Below are the code and all the weights of a small trained network. Each question names an input and a target symbol and asks about switching units off, where a switched-off unit gives its printed mean instead of its output.

import numpy as np


def w(rows, s, z=0):
    codes = np.array(rows[::2]) - 128.0
    scale = np.full(codes.shape[1], s)
    scale[-1] = z or s
    return codes * scale


def f(y):
    return np.maximum(y, 0)


def softmax(a):
    e = np.exp(a - a.max(-1, keepdims=True))
    return e / e.sum(-1, keepdims=True)


def log_softmax(a):
    a = a - a.max(-1, keepdims=True)
    return a - np.log(np.exp(a).sum(-1, keepdims=True))


def net(x, mask):
    ids = ['ΓΘΛΨαβζηξτφ'.index(c) for c in x.split()]
    T = len(ids)
    res = E[ids] + P[:T]
    u = 0
    for l in range(2):
        r = res
        for j in range(2):
            rows = slice(2 * j, 2 * j + 2)
            q, k, v = (r @ M[l][rows].T for M in (Q, K, V))
            z = softmax(np.where(np.tri(T) > 0, q @ k.T / 2**0.5, -1e9)) @ v
            o = O[l][rows]
            res = res + np.where(mask[u + j], z, o[:, -1]) @ o[:, :-1]
        u += 2
        y = f(res @ A[l][:, :-1].T + A[l][:, -1])
        res = res + np.where(mask[u : u + 8], y, B[l][:, -1]) @ B[l][:, :-1]
        u += 8
    return log_softmax(res[-1] @ U[:, :-1].T + U[:, -1])


Q, K, V, O, A, B = {}, {}, {}, {}, {}, {}
E = w([
[185,58,185,134,83,174,53,100,107,187],'Γ',
[133,145,250,96,14,109,65,87,145,191],'Θ',
[129,111,61,150,70,192,172,94,205,101],'Λ',
[70,62,217,148,175,93,204,136,107,137],'Ψ',
[192,117,156,158,136,193,162,25,193,129],'α',
[129,199,153,94,70,185,160,133,56,96],'β',
[157,137,137,58,225,160,116,148,147,136],'ζ',
[166,182,77,213,104,78,121,115,124,92],'η',
[160,38,135,98,106,119,57,109,159,103],'ξ',
[115,34,102,150,81,166,128,161,172,69],'τ',
[58,112,102,99,147,110,147,77,106,242],'φ',
],0.016)
P = w([
[124,114,84,184,141,139,152,145,178,248],'0',
[98,130,115,86,156,101,132,110,108,76],'1',
[96,125,98,164,121,166,115,123,99,148],'2',
[167,109,123,146,97,72,193,171,135,162],'3',
[102,139,114,86,143,91,117,109,103,66],'4',
[105,113,94,183,132,150,123,132,94,151],'5',
[174,132,115,122,80,71,167,188,132,149],'6',
[102,141,114,80,135,88,110,105,97,58],'7',
[102,115,101,194,129,148,124,133,96,153],'8',
[173,147,108,107,61,63,148,207,129,142],'9',
[103,135,129,90,136,89,100,92,105,53],'10',
[104,107,101,196,132,143,127,140,90,151],'11',
],0.015)
Q[0] = w([
[86,120,160,144,86,164,157,158,75,127],'0.h1',
[155,37,79,107,93,70,123,88,117,100],'0.h1',
[120,94,49,183,144,154,163,183,184,16],'0.h2',
[124,249,88,143,131,122,219,112,54,140],'0.h2',
],0.014)
K[0] = w([
[109,128,151,143,110,132,153,156,96,128],'0.h1',
[136,98,96,139,103,103,104,77,122,95],'0.h1',
[153,121,60,169,111,149,147,126,187,57],'0.h2',
[103,250,101,157,129,113,211,103,80,135],'0.h2',
],0.018)
V[0] = w([
[169,81,89,219,57,133,169,94,124,106],'0.h1',
[66,121,190,165,137,147,103,88,93,87],'0.h1',
[191,140,103,70,50,47,125,254,105,141],'0.h2',
[86,69,93,226,163,163,67,54,107,52],'0.h2',
],0.0048)
O[0] = w([
[69,154,63,121,218,128,254,223,91,207,252],'0.h1',
[60,163,109,10,134,161,177,132,178,115,118],'0.h1',
[110,53,211,187,183,172,192,35,173,223,194],'0.h2',
[129,209,146,70,57,131,63,94,7,161,251],'0.h2',
],0.0052,0.0016)
A[0] = w([
[157,155,49,90,156,109,65,80,98,90,126],'0.n1',
[123,147,142,118,86,82,190,95,142,1,93],'0.n2',
[137,91,184,123,117,75,176,70,180,111,4],'0.n3',
[127,202,126,13,163,135,102,75,144,103,89],'0.n4',
[129,160,178,65,195,49,144,105,99,57,32],'0.n5',
[110,77,126,51,119,138,75,157,69,58,42],'0.n6',
[71,69,183,71,105,43,107,164,126,118,151],'0.n7',
[119,143,89,72,87,225,70,77,120,133,55],'0.n8',
],0.0094,0.0032)
B[0] = w([
[103,87,210,185,117,72,244,74,228,58,231],'0.n1',
[125,58,97,117,55,68,92,177,73,200,204],'0.n2',
[119,118,125,176,183,124,65,217,148,176,178],'0.n3',
[150,157,8,158,146,209,149,226,188,122,217],'0.n4',
[93,164,168,190,254,112,5,132,133,138,205],'0.n5',
[74,75,215,158,122,207,64,195,146,105,236],'0.n6',
[123,218,89,49,72,117,198,77,164,111,254],'0.n7',
[192,65,170,134,135,134,157,139,68,227,213],'0.n8',
],0.0081,0.0057)
Q[1] = w([
[149,66,126,190,149,185,96,109,85,127],'1.h1',
[68,98,114,169,155,104,102,26,109,156],'1.h1',
[42,33,95,133,23,147,158,91,140,158],'1.h2',
[116,254,223,78,102,93,27,47,103,74],'1.h2',
],0.0074)
K[1] = w([
[112,245,150,157,122,105,177,172,191,123],'1.h1',
[99,176,147,140,196,91,111,70,79,81],'1.h1',
[178,90,78,90,2,7,132,153,150,150],'1.h2',
[87,232,181,10,130,103,73,127,102,36],'1.h2',
],0.0069)
V[1] = w([
[98,178,108,1,153,136,122,198,177,168],'1.h1',
[54,96,100,138,73,85,124,124,108,159],'1.h1',
[183,114,104,119,109,94,84,37,166,125],'1.h2',
[30,138,114,192,41,121,120,79,56,159],'1.h2',
],0.0037)
O[1] = w([
[60,125,145,2,135,137,109,153,139,233,141],'1.h1',
[98,211,135,103,108,99,106,91,74,77,253],'1.h1',
[66,194,95,140,127,169,176,221,97,81,35],'1.h2',
[147,49,181,176,130,189,234,162,89,185,91],'1.h2',
],0.0044,0.0014)
A[1] = w([
[169,102,156,163,148,186,84,138,39,115,63],'1.n1',
[154,100,49,111,96,139,187,83,46,143,139],'1.n2',
[190,127,130,157,118,107,75,122,69,175,16],'1.n3',
[81,127,156,88,144,163,169,6,123,116,127],'1.n4',
[105,157,151,106,47,105,117,87,77,70,127],'1.n5',
[161,168,168,99,165,173,213,150,79,130,64],'1.n6',
[130,99,156,111,34,105,160,130,103,175,136],'1.n7',
[186,163,171,132,89,120,178,42,122,186,2],'1.n8',
],0.011,0.0059)
B[1] = w([
[121,194,128,190,93,117,104,146,174,105,173],'1.n1',
[127,121,187,93,148,58,87,147,150,89,193],'1.n2',
[67,118,116,60,195,169,149,133,222,109,147],'1.n3',
[52,189,225,123,81,167,185,167,118,132,156],'1.n4',
[103,107,62,135,131,157,111,52,109,151,161],'1.n5',
[132,101,64,108,97,126,122,94,211,181,147],'1.n6',
[176,187,115,124,215,165,121,112,106,108,255],'1.n7',
[108,4,72,112,109,103,105,173,119,53,160],'1.n8',
],0.011,0.0086)
U = w([
[236,155,168,45,143,50,126,153,78,40,165],'Γ',
[93,50,178,79,50,103,112,95,185,71,99],'Θ',
[167,242,100,34,42,88,47,64,155,105,159],'Λ',
[104,137,115,174,117,77,114,24,122,81,128],'Ψ',
[95,165,121,124,210,150,89,90,157,77,3],'α',
[108,165,118,148,90,137,75,210,60,107,113],'β',
[173,182,247,157,135,169,103,29,87,119,148],'ζ',
[71,103,75,79,160,184,105,71,49,94,131],'η',
[135,51,52,171,175,158,186,129,168,254,181],'ξ',
[67,172,143,103,131,148,185,85,142,105,90],'τ',
[80,117,187,87,179,68,66,108,49,141,106],'φ',
],0.0056,0.0063)

Each question gives the input, a string of symbols that net reads in full, and the target symbol t.
The units are the heads (2 rows each of Q, K, V and O) and the neurons (one row each of A and B). Each row of codes is followed by its name. A weight is (code - 128) times the scale printed after its matrix; where a second scale follows, it is the last column's (O, A, B and U).
mask holds one flag per unit, layer by layer, with each layer's heads first. A switched-off unit (its flag False) gives its mean, the last column of its rows in O or B, instead of its output. The means were averaged over made-up inputs and are rounded, as every weight is.
A unit's drop is (log p(t) with every unit on - log p(t) with that unit switched off) / (log p(t) with every unit on - log p(t) with every unit switched off).
The circuit of an input: a set's keep is (log p(t) with only the set's units on - log p(t) with every unit switched off) / (log p(t) with every unit on - log p(t) with every unit switched off). Starting from the 12 units with the biggest drops (on a tie, the unit counted first), units are removed one at a time, each time the one whose removal leaves the highest keep (on an exact tie, the one counted first), for as long as the keep stays at least 0.8.
units of the circuit, in order: the units of the circuit, biggest drop first
most important unit: the unit with the biggest drop
top k neurons: the k neurons with the biggest drops, biggest first
k most important neurons of layer l: the k neurons of layer l with the biggest drops, biggest first
heads that matter: for each layer, one digit per head in row order, 1 if its drop is at least 0.15 and else 0, layers parted by /
input τ Γ ξ τ ξ τ ζ, target ξ: top 3 neurons -> 1.n6, 1.n2, 0.n7
input ξ ξ ξ Θ Ψ ξ ξ, target Λ: most important unit -> 0.n7
input ξ ζ β ξ η ζ φ Γ, target ζ: heads that matter -> 00 / 00
input Γ Γ β φ φ α ζ, target ξ: top 3 neurons -> 1.n6, 1.n2, 1.n7
input β Γ Θ ξ Ψ ζ Θ, target Γ: top 4 neurons -> 1.n7, 1.n8, 0.n3, 0.n7
input β τ Θ ξ Ψ, target φ: 3 most important neurons of layer 0 -> 0.n5, 0.n2, 0.n3
input α Θ ξ ζ Ψ β Ψ ξ ξ τ ζ, target α: units of the circuit, in order -> 0.n4, 0.n5
input τ ξ ξ η Λ ξ Λ ζ ξ Θ ζ, target α: units of the circuit, in order -> 0.n5, 0.n4
input Θ φ ξ φ τ Θ Θ η Θ ζ α, target ξ: top 2 neurons -> 0.n4, 0.n2
input ξ ξ β Ψ ζ τ, target β: units of the circuit, in order -> 0.h2, 1.n1, 0.n1
input β ξ η, target Ψ: top 2 neurons -> 0.n1, 1.n5
input η ξ ζ ξ ζ ξ η Ψ ξ ζ, target Λ: heads that matter -> 00 / 01
input Ψ φ Ψ ξ ξ Θ ξ Λ Θ Θ η Γ, target α: heads that matter -> 00 / 00
input Θ Θ η α Λ τ Θ ζ φ β, target ξ: units of the circuit, in order -> 0.h2
input η Ψ ξ τ α ξ η Ψ, target φ: units of the circuit, in order -> 0.n5, 0.n2
input β φ α ξ ξ Ψ ξ Θ ξ Γ β, target β: units of the circuit, in order -> 0.n2, 0.n4, 0.n6
input η Θ ξ Θ ξ φ Γ, target ξ: top 2 neurons -> 0.n3, 1.n2
input β τ ξ ζ Λ, target Γ: 2 most important neurons of layer 0 -> 0.n2, 0.n8
input α Θ Λ β τ, target η: 2 most important neurons of layer 0 -> 0.n6, 0.n2
input ξ ξ β, target Λ: top 3 neurons -> 1.n6, 1.n1, 1.n2
input α ξ Θ, target η: top 4 neurons -> 1.n8, 1.n7, 1.n5, 0.n4
input Λ ζ β Ψ Λ α α, target Γ: 4 most important neurons of layer 0 -> 0.n5, 0.n6, 0.n4, 0.n1
input ξ ζ Γ η α φ α Θ β τ, target ξ: most important unit -> 0.h2
input Θ η ξ τ ζ Ψ, target τ: heads that matter -> 10 / 00
input ζ ξ τ Θ φ ξ ξ, target Λ: top 3 neurons -> 0.n7, 0.n8, 0.n1
input β φ τ ζ η ξ ξ β η τ, target Γ: 2 most important neurons of layer 0 -> 0.n6, 0.n5
input Γ τ ξ ξ τ η Γ, target Γ: 4 most important neurons of layer 1 -> 1.n7, 1.n2, 1.n8, 1.n5
input ξ Θ ξ η φ φ Λ Γ, target ζ: 2 most important neurons of layer 1 -> 1.n7, 1.n4
input ξ ξ ξ β ξ β Λ α φ φ, target Γ: 2 most important neurons of layer 0 -> 0.n6, 0.n5
